Here is a tiny trained network, its code and every weight. The questions are about switching its units off for an input and a class, where a switched-off unit gives its printed mean instead of its output.

import numpy as np


def w(rows, s, z=0):
    codes = np.array(rows[::2]) - 128.0
    scale = np.full(codes.shape[1], s)
    scale[-1] = z or s
    return codes * scale


def f(y):
    return np.maximum(y, 0)


def log_softmax(a):
    a = a - a.max(-1, keepdims=True)
    return a - np.log(np.exp(a).sum(-1, keepdims=True))


def net(x, mask):
    res = np.array(x, float).reshape(1, 3) / 4 @ E
    y = f(res @ A[0][:, :-1].T + A[0][:, -1])
    res = res + np.where(mask, y, B[0][:, -1]) @ B[0][:, :-1]
    return log_softmax(res[-1] @ U[:, :-1].T + U[:, -1])


A, B = {}, {}
E = w([
[200,63,163,206,60,97,49,155,97,99,114,178],'x0',
[77,122,146,102,134,218,39,130,95,67,155,127],'x1',
[171,157,47,153,156,192,20,111,194,248,73,207],'x2',
],0.011)
A[0] = w([
[108,170,160,82,253,140,135,159,137,111,108,127,205],'N1',
[201,98,178,89,96,84,60,164,100,103,99,148,181],'N2',
[24,131,97,116,184,143,146,30,154,152,79,52,223],'N3',
[156,103,113,185,71,75,69,200,148,37,56,152,152],'N4',
[127,153,90,157,83,146,143,158,124,127,96,103,43],'N5',
[188,109,56,107,94,219,56,64,217,230,85,162,99],'N6',
[157,7,147,196,41,96,76,202,134,115,141,176,160],'N7',
[68,73,234,82,41,70,222,174,7,96,155,73,2],'N8',
[61,185,83,43,223,111,151,121,175,140,145,88,253],'N9',
[115,55,64,85,120,146,145,181,145,178,27,120,7],'N10',
[56,87,99,51,217,132,233,91,125,192,137,168,180],'N11',
],0.0058,0.00066)
B[0] = w([
[172,99,101,69,89,101,129,77,109,126,124,155,168],'N1',
[194,87,49,145,133,181,159,78,138,74,117,202,179],'N2',
[141,67,143,125,55,157,136,114,116,99,178,143,186],'N3',
[206,93,136,75,44,156,123,85,116,104,192,116,192],'N4',
[160,190,200,139,160,158,104,119,124,147,136,90,133],'N5',
[43,136,76,157,168,74,82,190,119,138,105,253,227],'N6',
[169,85,72,104,47,178,188,101,197,154,153,50,211],'N7',
[49,212,138,137,200,43,51,201,156,149,127,169,252],'N8',
[167,32,172,92,79,175,198,66,182,116,136,69,201],'N9',
[111,150,93,99,98,123,140,162,134,124,86,101,153],'N10',
[106,173,104,77,120,88,102,63,157,142,93,54,191],'N11',
],0.0073,0.014)
U = w([
[169,31,114,100,89,153,133,2,191,152,147,64,254],'0',
[60,167,94,141,239,73,73,209,155,158,120,161,2],'1',
],0.0082,0.00061)

Each question gives the input, the list of numbers given to net, and the class t.
The units are the neurons (one row each of A and B). Each row of codes is followed by its name. A weight is (code - 128) times the scale printed after its matrix; where a second scale follows, it is the last column's (A, B and U).
mask holds one flag per neuron, in row order. A switched-off neuron (its flag False) gives its mean, the last column of its row in B, instead of its output. The means were averaged over made-up inputs and are rounded, as every weight is.
A unit's drop is (log p(t) with every unit on - log p(t) with that unit switched off) / (log p(t) with every unit on - log p(t) with every unit switched off).
The circuit of an input: a set's keep is (log p(t) with only the set's units on - log p(t) with every unit switched off) / (log p(t) with every unit on - log p(t) with every unit switched off). Starting from all 11 units, units are removed one at a time, each time the one whose removal leaves the highest keep (on an exact tie, the one counted first), for as long as the keep stays at least 0.8.
circuit, biggest first: the units of the circuit, biggest drop first
top k neurons: the k neurons with the biggest drops, biggest first
drop of u: that unit's drop, to one decimal
input [3,-3,-6], class 1: circuit, biggest first : [N8]
input [3,-5,-4], class 1: top 3 neurons : [N8 N9 N3]
input [-6,6,5], class 0: top 2 neurons : [N8 N9]
input [-5,4,-7], class 1: top 3 neurons : [N8 N7 N4]
input [6,4,-7], class 1: top 2 neurons : [N8 N9]
input [6,-4,-8], class 1: top 2 neurons : [N8 N9]
input [-4,-2,-5], class 1: top 3 neurons : [N8 N7 N4]
input [-8,7,6], class 0: top 2 neurons : [N9 N8]
input [-2,1,-8], class 1: drop of N8 : 0.5
input [5,-1,-8], class 1: drop of N8 : 2.4
input [-1,-8,5], class 1: drop of N6 : 0.1
